Below are the code and all the weights of a small trained network. Each question names an input and a target symbol and asks about switching units off, where a switched-off unit gives its printed mean instead of its output.

import numpy as np


def w(rows, s, z=0):
    codes = np.array(rows[::2]) - 128.0
    scale = np.full(codes.shape[1], s)
    scale[-1] = z or s
    return codes * scale


def f(y):
    return y / 2 * (1 + np.tanh(0.7978845608 * (y + 0.044715 * y**3)))


def softmax(a):
    e = np.exp(a - a.max(-1, keepdims=True))
    return e / e.sum(-1, keepdims=True)


def log_softmax(a):
    a = a - a.max(-1, keepdims=True)
    return a - np.log(np.exp(a).sum(-1, keepdims=True))


def net(x, mask):
    ids = ['Φβεζηπτω'.index(c) for c in x.split()]
    T = len(ids)
    res = E[ids] + P[:T]
    r = res
    for j in range(3):
        rows = slice(3 * j, 3 * j + 3)
        q, k, v = (r @ M[0][rows].T for M in (Q, K, V))
        z = softmax(np.where(np.tri(T) > 0, q @ k.T / 3**0.5, -1e9)) @ v
        o = O[0][rows]
        res = res + np.where(mask[j], z, o[:, -1]) @ o[:, :-1]
    y = f(res @ A[0][:, :-1].T + A[0][:, -1])
    res = res + np.where(mask[3:11], y, B[0][:, -1]) @ B[0][:, :-1]
    return log_softmax(res[-1] @ U[:, :-1].T + U[:, -1])


Q, K, V, O, A, B = {}, {}, {}, {}, {}, {}
E = w([
[189,73,78,70,156],'Φ',
[99,70,26,43,114],'β',
[149,151,78,99,100],'ε',
[110,64,40,79,237],'ζ',
[112,174,35,149,177],'η',
[105,107,205,147,185],'π',
[133,220,149,242,34],'τ',
[4,64,92,88,151],'ω',
],0.018)
P = w([
[152,185,186,129,70],'0',
[220,44,45,190,122],'1',
[213,37,85,241,94],'2',
[198,42,116,234,66],'3',
[167,36,137,234,72],'4',
[170,27,142,237,64],'5',
[183,2,119,218,67],'6',
],0.0062)
Q[0] = w([
[149,232,137,45,160],'h0',
[91,133,143,154,118],'h0',
[139,93,177,110,151],'h0',
[112,61,130,181,124],'h1',
[154,142,93,152,94],'h1',
[52,141,122,186,123],'h1',
[228,125,25,170,224],'h2',
[92,60,115,184,92],'h2',
[160,145,2,145,133],'h2',
],0.0095)
K[0] = w([
[208,168,143,118,164],'h0',
[158,166,134,95,142],'h0',
[128,148,103,134,79],'h0',
[104,249,176,107,103],'h1',
[81,122,167,166,124],'h1',
[169,109,138,82,96],'h1',
[120,92,153,110,79],'h2',
[137,160,161,90,135],'h2',
[120,139,155,109,141],'h2',
],0.015)
V[0] = w([
[254,146,137,135,239],'h0',
[174,138,169,79,131],'h0',
[166,215,115,149,46],'h0',
[23,159,99,230,169],'h1',
[133,150,61,56,228],'h1',
[97,40,143,87,186],'h1',
[198,120,167,200,122],'h2',
[71,130,193,219,221],'h2',
[239,97,156,135,204],'h2',
],0.009)
O[0] = w([
[166,1,81,145,103,95],'h0',
[156,104,96,126,222,72],'h0',
[188,140,81,169,73,10],'h0',
[65,121,31,198,164,177],'h1',
[49,4,213,165,99,178],'h1',
[93,107,182,50,187,140],'h1',
[199,165,132,156,144,76],'h2',
[103,152,193,175,255,109],'h2',
[214,100,123,140,208,129],'h2',
],0.0083,0.011)
A[0] = w([
[75,211,166,121,116,197],'n0',
[119,168,133,177,175,92],'n1',
[41,76,121,194,169,254],'n2',
[105,142,47,226,123,97],'n3',
[179,255,84,140,139,118],'n4',
[86,152,53,39,162,176],'n5',
[206,82,204,217,77,195],'n6',
[164,22,39,53,136,137],'n7',
],0.0069,0.007)
B[0] = w([
[219,64,129,202,108,161],'n0',
[124,111,48,156,138,136],'n1',
[195,40,121,113,64,251],'n2',
[63,179,147,56,200,164],'n3',
[89,119,174,112,184,158],'n4',
[152,112,255,211,100,180],'n5',
[145,140,48,42,234,136],'n6',
[71,185,125,45,130,195],'n7',
],0.0074,0.022)
U = w([
[213,132,188,47,147,96],'Φ',
[64,153,196,91,94,86],'β',
[239,135,134,108,72,255],'ε',
[52,81,162,102,193,169],'ζ',
[56,50,7,215,123,84],'η',
[254,86,181,143,203,160],'π',
[87,148,136,134,170,99],'τ',
[68,117,241,220,136,136],'ω',
],0.007,0.0044)

Each question gives the input, a string of symbols that net reads in full, and the target symbol t.
The units are the heads (3 rows each of Q, K, V and O) and the neurons (one row each of A and B). Each row of codes is followed by its name. A weight is (code - 128) times the scale printed after its matrix; where a second scale follows, it is the last column's (O, A, B and U).
mask holds one flag per unit, heads first, then neurons. A switched-off unit (its flag False) gives its mean, the last column of its rows in O or B, instead of its output. The means were averaged over made-up inputs and are rounded, as every weight is.
A unit's drop is (log p(t) with every unit on - log p(t) with that unit switched off) / (log p(t) with every unit on - log p(t) with every unit switched off).
The circuit of an input: a set's keep is (log p(t) with only the set's units on - log p(t) with every unit switched off) / (log p(t) with every unit on - log p(t) with every unit switched off). Starting from all 11 units, units are removed one at a time, each time the one whose removal leaves the highest keep (on an exact tie, the one counted first), for as long as the keep stays at least 0.8.
units of the circuit, in order: the units of the circuit, biggest drop first
unit that matters most: the unit with the biggest drop
k most important neurons: the k neurons with the biggest drops, biggest first
which heads matter: for each layer, one digit per head in row order, 1 if its drop is at least 0.15 and else 0, layers parted by /
drop when u is switched off: that unit's drop, to one decimal
input β π η π, target π: units of the circuit, in order	(n7 h2 n6)
input η ζ ζ η η Φ ε, target η: which heads matter	110
input ω ζ η Φ η ω ζ, target ω: units of the circuit, in order	(h0 n5 h2 n7)
input τ η ζ, target τ: 3 most important neurons	(n3 n2 n4)
input ζ τ η η ζ ε, target η: units of the circuit, in order	(h0 h1)
input ω ζ ω τ η ω ε, target ω: unit that matters most	h0
input β Φ ω Φ, target β: which heads matter	001
input ζ ζ τ ω τ ζ π, target τ: which heads matter	010
input β β ζ η ζ, target β: units of the circuit, in order	(h2 n7 n5)
input τ ζ β η, target τ: units of the circuit, in order	(h1 n3 n2)
input β τ η, target β: which heads matter	011
input ζ ζ ε τ, target τ: units of the circuit, in order	(h1 n3 n2)
input τ ζ ε, target τ: 3 most important neurons	(n2 n3 n4)
input π ζ ζ ζ, target π: 2 most important neurons	(n3 n2)
input ω ω ζ ε, target ω: most important neuron	(n7)
input η ζ ω ζ ω ω β, target ω: which heads matter	100
input η ζ ω, target η: 2 most important neurons	(n2 n7)
input Φ β β, target β: 3 most important neurons	(n2 n7 n0)
input η ζ η ζ π, target η: units of the circuit, in order	(h1 n5 h0)
input ε η η Φ, target η: units of the circuit, in order	(h1 h0)
input ζ ε τ τ ε, target τ: units of the circuit, in order	(h1 n2 n4)
input ε η ω, target ω: 2 most important neurons	(n2 n7)
input ζ τ β β, target β: most important neuron	(n2)
input τ ζ ω, target τ: 2 most important neurons	(n3 n2)
input η ζ η ζ, target η: 3 most important neurons	(n2 n4 n5)
input ζ ζ π ω ω Φ ζ, target ω: 2 most important neurons	(n5 n7)
input η ζ π, target π: unit that matters most	h2
input η Φ ζ ε π η, target π: drop when n5 is switched off	-0.2
